In the rows, 128 means zero.
Each row is followed by its class.
[144, 120, 139, 145, 85, 128, 187, 65, 57, 114, 121, 74, 82, 135, 107, 111, 119, 90, 126, 182, 95, 170, 110, 158, 119, 110, 99, 111, 107, 84, 127, 132, 100, 135, 181] | limur
[149, 142, 181, 128, 102, 119, 192, 203, 170, 188, 148, 141, 102, 186, 153, 197, 108, 117, 178, 172, 143, 133, 77, 94, 166, 134, 91, 143, 171, 204, 145, 178, 191, 115, 110] | dav
[139, 95, 196, 82, 110, 180, 131, 102, 118, 122, 134, 109, 119, 118, 154, 135, 185, 166, 178, 115, 101, 92, 107, 129, 147, 106, 132, 40, 112, 176, 185, 109, 112, 79, 114] | dav
[145, 132, 171, 116, 123, 127, 133, 144, 167, 175, 160, 157, 126, 161, 137, 206, 140, 131, 168, 148, 158, 95, 105, 100, 153, 105, 160, 137, 172, 176, 139, 141, 203, 99, 128] | pite
[127, 95, 175, 112, 118, 193, 116, 97, 138, 133, 147, 109, 135, 125, 168, 139, 187, 163, 176, 106, 125, 94, 110, 128, 157, 121, 119, 35, 127, 167, 169, 105, 84, 70, 102] | dav
[128, 117, 151, 120, 101, 109, 162, 45, 85, 130, 129, 118, 102, 135, 107, 136, 128, 98, 121, 164, 108, 142, 108, 152, 128, 98, 111, 138, 98, 70, 133, 146, 84, 133, 193] | Voga
[156, 101, 125, 146, 74, 114, 167, 77, 67, 112, 107, 88, 80, 130, 126, 106, 142, 106, 129, 168, 82, 138, 119, 169, 133, 107, 125, 122, 92, 83, 147, 141, 85, 141, 173] | lem
[148, 145, 179, 102, 112, 86, 207, 202, 137, 180, 120, 136, 104, 176, 162, 192, 122, 96, 172, 174, 152, 139, 61, 121, 170, 129, 118, 151, 172, 185, 156, 168, 185, 119, 112] | vebit
[141, 101, 195, 77, 112, 151, 150, 109, 87, 122, 104, 98, 131, 109, 172, 120, 194, 141, 180, 124, 105, 106, 102, 138, 153, 106, 166, 45, 110, 154, 192, 93, 103, 81, 116] | vebit
[125, 61, 149, 215, 117, 139, 29, 46, 134, 139, 87, 121, 110, 164, 116, 201, 181, 97, 140, 86, 133, 75, 98, 120, 124, 126, 186, 38, 109, 122, 156, 55, 134, 84, 116] | pite
[117, 100, 171, 107, 135, 162, 124, 92, 112, 130, 131, 106, 138, 117, 176, 127, 200, 145, 179, 110, 117, 95, 108, 144, 159, 118, 140, 46, 127, 148, 176, 94, 72, 69, 113] | vebit
[147, 52, 106, 176, 124, 147, 61, 67, 175, 139, 102, 134, 89, 155, 110, 181, 163, 109, 148, 80, 143, 90, 113, 129, 125, 143, 164, 16, 122, 116, 182, 83, 137, 84, 93] | Tir
[143, 96, 214, 77, 107, 165, 117, 91, 102, 128, 137, 107, 138, 112, 159, 146, 197, 161, 185, 131, 98, 98, 107, 145, 148, 94, 153, 54, 117, 148, 188, 81, 104, 79, 126] | pite
[125, 64, 151, 195, 123, 130, 33, 46, 137, 140, 86, 121, 106, 168, 112, 201, 184, 95, 142, 90, 129, 71, 99, 124, 125, 126, 170, 41, 112, 130, 158, 54, 134, 89, 112] | pite
[138, 81, 184, 82, 126, 173, 126, 118, 118, 101, 112, 126, 101, 112, 148, 120, 180, 156, 187, 114, 104, 101, 120, 154, 144, 111, 169, 32, 118, 155, 198, 93, 108, 86, 108] | Tir
[136, 55, 119, 188, 127, 140, 54, 66, 148, 140, 95, 144, 106, 161, 137, 200, 177, 104, 138, 75, 136, 74, 107, 132, 136, 144, 140, 46, 121, 112, 168, 86, 139, 85, 107] | Zode
[145, 63, 118, 183, 123, 138, 54, 62, 181, 171, 110, 126, 107, 156, 115, 198, 173, 89, 142, 67, 144, 88, 97, 112, 139, 136, 150, 40, 114, 109, 177, 92, 144, 83, 112] | Voga
[135, 110, 172, 137, 124, 130, 140, 162, 159, 160, 129, 151, 104, 158, 117, 170, 153, 139, 166, 162, 169, 92, 102, 67, 155, 113, 168, 137, 179, 178, 137, 139, 220, 99, 122] | Kede
[123, 87, 172, 109, 140, 190, 120, 106, 110, 121, 159, 97, 143, 124, 183, 134, 197, 153, 176, 113, 136, 97, 122, 159, 153, 119, 129, 41, 136, 149, 164, 77, 96, 56, 118] | limur
[135, 93, 189, 90, 125, 153, 136, 107, 91, 116, 114, 105, 127, 112, 168, 125, 201, 146, 177, 119, 112, 97, 100, 141, 156, 103, 166, 51, 117, 158, 189, 93, 102, 73, 114] | vebit
[156, 106, 131, 142, 81, 110, 164, 66, 69, 117, 98, 92, 81, 129, 126, 114, 138, 100, 130, 176, 74, 146, 119, 158, 136, 114, 112, 130, 98, 83, 132, 145, 83, 150, 172] | lem
[156, 115, 131, 134, 84, 127, 178, 68, 90, 109, 110, 107, 60, 137, 97, 106, 115, 103, 140, 168, 93, 153, 112, 163, 120, 109, 124, 89, 104, 82, 159, 147, 85, 138, 161] | Tir
[133, 38, 125, 176, 129, 126, 46, 64, 133, 117, 73, 121, 102, 151, 137, 178, 198, 105, 132, 87, 132, 62, 117, 126, 139, 133, 181, 57, 110, 132, 150, 60, 139, 108, 107] | lem
[134, 95, 193, 88, 117, 147, 141, 109, 92, 121, 109, 100, 125, 109, 170, 126, 196, 141, 180, 124, 109, 99, 104, 142, 154, 107, 171, 44, 116, 157, 188, 97, 103, 76, 114] | vebit
[125, 116, 159, 129, 86, 114, 141, 22, 77, 123, 128, 113, 108, 129, 107, 148, 130, 104, 123, 165, 109, 142, 113, 166, 115, 92, 132, 131, 102, 72, 132, 130, 81, 128, 187] | pite
[141, 144, 175, 121, 114, 124, 138, 155, 166, 178, 160, 159, 127, 166, 143, 201, 137, 128, 177, 151, 153, 101, 98, 109, 153, 105, 157, 139, 168, 169, 144, 139, 195, 106, 129] | pite
[117, 89, 178, 103, 145, 188, 109, 102, 109, 114, 145, 91, 142, 127, 168, 130, 202, 146, 175, 125, 137, 107, 123, 160, 152, 122, 126, 33, 132, 154, 154, 73, 84, 59, 116] | limur
[133, 122, 159, 95, 124, 120, 131, 172, 175, 157, 161, 170, 137, 163, 114, 187, 157, 140, 180, 146, 177, 87, 100, 95, 164, 109, 150, 124, 169, 171, 138, 136, 209, 125, 115] | pumu
[140, 96, 197, 82, 107, 178, 129, 100, 120, 125, 133, 109, 119, 121, 151, 132, 188, 166, 181, 124, 104, 79, 114, 117, 152, 107, 139, 32, 122, 182, 178, 105, 113, 82, 110] | dav
[115, 80, 179, 113, 137, 183, 102, 92, 104, 125, 119, 105, 129, 112, 153, 110, 197, 167, 167, 117, 124, 89, 123, 126, 151, 126, 133, 67, 139, 148, 164, 97, 82, 61, 119] | Kede
[145, 95, 187, 95, 102, 176, 135, 102, 122, 129, 135, 105, 122, 118, 159, 129, 184, 162, 176, 115, 108, 87, 112, 127, 152, 106, 142, 38, 112, 167, 185, 106, 112, 83, 109] | dav
[112, 81, 168, 85, 125, 171, 109, 100, 133, 116, 136, 118, 151, 127, 153, 130, 205, 162, 190, 103, 148, 88, 118, 151, 152, 117, 126, 34, 132, 137, 165, 96, 76, 69, 116] | pumu
[151, 118, 148, 109, 122, 124, 136, 174, 167, 154, 149, 157, 120, 153, 150, 184, 159, 140, 169, 148, 150, 99, 114, 101, 167, 111, 163, 140, 167, 181, 133, 133, 201, 122, 111] | lem
[126, 99, 176, 104, 127, 188, 121, 106, 140, 135, 140, 104, 136, 131, 166, 135, 184, 165, 178, 108, 117, 86, 108, 134, 156, 126, 105, 40, 127, 169, 170, 105, 90, 72, 113] | dav
[138, 104, 156, 109, 98, 112, 162, 41, 76, 120, 127, 118, 88, 140, 96, 123, 130, 108, 142, 155, 117, 148, 129, 164, 123, 106, 103, 118, 122, 85, 129, 167, 91, 131, 180] | Bor
[140, 63, 117, 175, 126, 148, 68, 68, 143, 146, 112, 106, 108, 156, 127, 189, 171, 92, 134, 94, 161, 97, 111, 135, 130, 141, 145, 35, 128, 127, 156, 80, 144, 76, 104] | limur
[117, 84, 170, 89, 124, 176, 100, 99, 117, 121, 136, 121, 157, 123, 159, 130, 205, 161, 190, 106, 135, 81, 115, 139, 152, 121, 125, 33, 126, 141, 170, 91, 82, 76, 115] | pumu
[163, 143, 191, 120, 99, 113, 195, 197, 171, 187, 147, 138, 96, 186, 160, 198, 106, 112, 176, 169, 137, 141, 74, 104, 169, 136, 91, 137, 168, 197, 152, 189, 190, 116, 98] | dav
[139, 101, 162, 115, 100, 113, 165, 26, 73, 114, 130, 121, 81, 134, 93, 121, 131, 116, 148, 159, 104, 145, 131, 149, 123, 101, 104, 118, 128, 82, 122, 164, 95, 133, 185] | Bor
[130, 82, 184, 89, 119, 164, 132, 115, 96, 105, 117, 130, 115, 114, 174, 134, 197, 158, 180, 115, 103, 82, 117, 151, 151, 107, 135, 53, 124, 152, 187, 94, 109, 79, 123] | Zode
[127, 48, 122, 188, 142, 136, 47, 56, 160, 118, 68, 137, 80, 163, 109, 180, 173, 100, 147, 77, 136, 77, 113, 123, 121, 140, 184, 14, 112, 127, 159, 60, 141, 97, 93] | Tir
[130, 119, 167, 113, 129, 127, 137, 171, 164, 144, 157, 183, 113, 159, 145, 190, 150, 142, 165, 135, 154, 85, 108, 121, 166, 111, 148, 137, 174, 166, 149, 136, 197, 117, 117] | Zode
[146, 119, 139, 143, 73, 114, 178, 63, 81, 135, 123, 92, 82, 134, 103, 117, 127, 92, 132, 173, 90, 152, 95, 146, 126, 103, 95, 110, 97, 70, 152, 146, 81, 134, 189] | Voga
[112, 55, 143, 195, 126, 118, 54, 57, 140, 124, 77, 121, 102, 163, 110, 184, 195, 87, 140, 94, 150, 70, 91, 110, 135, 128, 197, 27, 114, 131, 163, 58, 138, 91, 106] | vebit
[119, 87, 180, 118, 125, 180, 105, 93, 108, 130, 127, 106, 129, 123, 150, 116, 201, 164, 175, 133, 129, 92, 114, 126, 152, 124, 130, 58, 140, 141, 167, 99, 78, 61, 119] | Kede
[161, 47, 130, 170, 128, 139, 66, 58, 161, 155, 99, 128, 96, 150, 122, 184, 177, 105, 164, 67, 148, 92, 115, 116, 138, 145, 137, 31, 139, 127, 170, 112, 153, 82, 98] | Bor
[148, 90, 185, 73, 125, 178, 129, 110, 118, 110, 109, 117, 108, 115, 154, 119, 182, 160, 189, 105, 99, 104, 120, 153, 148, 113, 166, 23, 116, 149, 196, 85, 106, 89, 103] | Tir
[115, 104, 147, 108, 86, 112, 146, 39, 71, 102, 125, 132, 116, 135, 83, 136, 136, 116, 127, 164, 137, 129, 105, 150, 121, 96, 126, 124, 108, 72, 119, 141, 94, 144, 185] | pumu
[141, 129, 177, 120, 122, 117, 135, 160, 169, 170, 154, 150, 122, 162, 141, 197, 141, 120, 170, 159, 152, 94, 101, 106, 150, 111, 157, 130, 166, 178, 148, 137, 207, 105, 128] | pite
[149, 117, 133, 127, 90, 125, 175, 55, 86, 107, 105, 109, 61, 137, 94, 108, 108, 102, 134, 167, 87, 154, 123, 160, 114, 112, 124, 94, 105, 82, 145, 155, 87, 135, 168] | Tir
[126, 105, 148, 130, 93, 119, 163, 42, 66, 98, 119, 134, 90, 133, 115, 136, 134, 118, 122, 161, 97, 129, 110, 167, 129, 102, 99, 135, 113, 64, 136, 135, 80, 142, 185] | Zode
[125, 108, 166, 141, 91, 118, 149, 41, 59, 120, 107, 104, 91, 135, 89, 120, 136, 120, 123, 195, 110, 142, 105, 134, 120, 108, 123, 133, 119, 77, 118, 149, 95, 122, 184] | Kede
[125, 54, 132, 196, 141, 135, 57, 65, 121, 125, 88, 104, 100, 170, 126, 186, 180, 85, 132, 96, 146, 82, 107, 131, 125, 141, 155, 37, 117, 133, 139, 54, 150, 85, 109] | limur
[159, 127, 161, 118, 111, 103, 182, 212, 150, 175, 130, 141, 98, 176, 172, 189, 129, 110, 175, 167, 132, 136, 89, 126, 174, 134, 104, 166, 173, 188, 142, 170, 182, 124, 113] | lem
[121, 109, 150, 126, 101, 125, 162, 49, 56, 104, 135, 101, 105, 133, 108, 133, 132, 106, 118, 183, 131, 148, 116, 168, 117, 99, 125, 122, 112, 83, 114, 124, 101, 124, 188] | limur
[119, 44, 127, 185, 140, 143, 42, 61, 160, 107, 78, 144, 78, 163, 96, 181, 175, 103, 145, 75, 145, 80, 109, 129, 121, 133, 189, 19, 114, 129, 166, 59, 139, 93, 96] | Tir
[132, 119, 159, 103, 124, 119, 124, 172, 172, 153, 164, 172, 136, 158, 120, 190, 153, 139, 174, 132, 171, 91, 91, 103, 161, 113, 151, 123, 165, 166, 145, 137, 213, 125, 113] | pumu
[110, 45, 129, 212, 127, 129, 37, 71, 134, 119, 76, 139, 96, 161, 123, 191, 192, 99, 135, 78, 136, 59, 102, 136, 133, 138, 168, 33, 114, 120, 159, 52, 143, 102, 107] | Zode
[125, 95, 174, 101, 133, 180, 111, 103, 131, 143, 146, 112, 139, 122, 172, 136, 194, 147, 182, 99, 113, 97, 107, 144, 157, 120, 113, 40, 126, 143, 183, 101, 72, 61, 127] | Voga
[125, 127, 158, 111, 124, 107, 152, 159, 166, 160, 145, 158, 120, 149, 130, 184, 148, 118, 162, 149, 176, 99, 98, 96, 161, 105, 186, 133, 168, 177, 146, 137, 204, 115, 119] | vebit
[125, 103, 181, 92, 135, 176, 111, 110, 129, 149, 148, 110, 143, 124, 170, 136, 190, 150, 185, 110, 106, 100, 110, 143, 162, 124, 102, 49, 128, 148, 177, 102, 65, 67, 124] | Voga
[168, 123, 171, 97, 109, 100, 195, 210, 150, 171, 113, 131, 101, 169, 182, 183, 128, 104, 173, 169, 134, 140, 93, 121, 175, 137, 111, 161, 168, 185, 145, 167, 187, 131, 110] | lem
[132, 91, 183, 89, 131, 180, 121, 99, 126, 139, 147, 121, 133, 123, 166, 123, 198, 160, 211, 97, 127, 105, 127, 151, 161, 122, 105, 39, 147, 149, 176, 116, 79, 71, 114] | Bor
[113, 85, 178, 86, 129, 172, 100, 95, 122, 119, 134, 117, 154, 127, 147, 133, 208, 166, 196, 104, 122, 88, 111, 144, 152, 121, 114, 30, 126, 136, 164, 83, 81, 78, 120] | pumu
[142, 99, 210, 96, 108, 166, 110, 96, 97, 133, 132, 110, 136, 117, 162, 148, 195, 157, 188, 128, 98, 94, 109, 143, 144, 96, 165, 50, 117, 153, 185, 87, 109, 70, 129] | pite
[138, 48, 127, 194, 115, 145, 51, 57, 146, 151, 81, 114, 104, 152, 109, 175, 184, 107, 137, 102, 156, 93, 100, 95, 128, 146, 153, 46, 126, 114, 166, 88, 137, 70, 101] | Kede
[142, 94, 195, 92, 106, 176, 135, 106, 118, 127, 134, 109, 125, 120, 168, 132, 182, 162, 177, 122, 111, 86, 112, 129, 150, 109, 142, 42, 115, 169, 183, 113, 113, 77, 113] | dav
[121, 95, 178, 92, 134, 174, 116, 110, 133, 144, 146, 115, 137, 130, 171, 134, 191, 148, 185, 105, 114, 87, 116, 143, 154, 120, 113, 49, 125, 145, 184, 100, 75, 61, 133] | Voga
[120, 99, 150, 116, 92, 104, 149, 35, 78, 104, 112, 115, 108, 137, 87, 130, 137, 111, 132, 162, 116, 141, 113, 153, 118, 104, 115, 113, 100, 64, 115, 138, 89, 140, 181] | pumu
[140, 128, 165, 131, 121, 130, 140, 173, 153, 165, 137, 152, 108, 159, 123, 168, 146, 138, 162, 161, 166, 96, 92, 80, 160, 120, 156, 142, 182, 176, 138, 147, 211, 111, 114] | Kede
[111, 40, 128, 199, 133, 138, 40, 60, 134, 110, 74, 141, 98, 156, 120, 190, 188, 104, 128, 74, 138, 61, 107, 125, 133, 137, 162, 40, 120, 123, 153, 52, 140, 101, 111] | Zode
[147, 135, 171, 119, 112, 107, 184, 207, 146, 173, 128, 160, 104, 174, 168, 200, 120, 114, 170, 161, 142, 129, 83, 126, 171, 136, 100, 155, 179, 174, 145, 163, 192, 126, 112] | Zode
[149, 129, 158, 156, 66, 114, 160, 56, 73, 139, 123, 91, 95, 141, 113, 131, 128, 92, 139, 189, 90, 147, 101, 164, 121, 101, 121, 110, 98, 74, 151, 147, 80, 127, 184] | pite
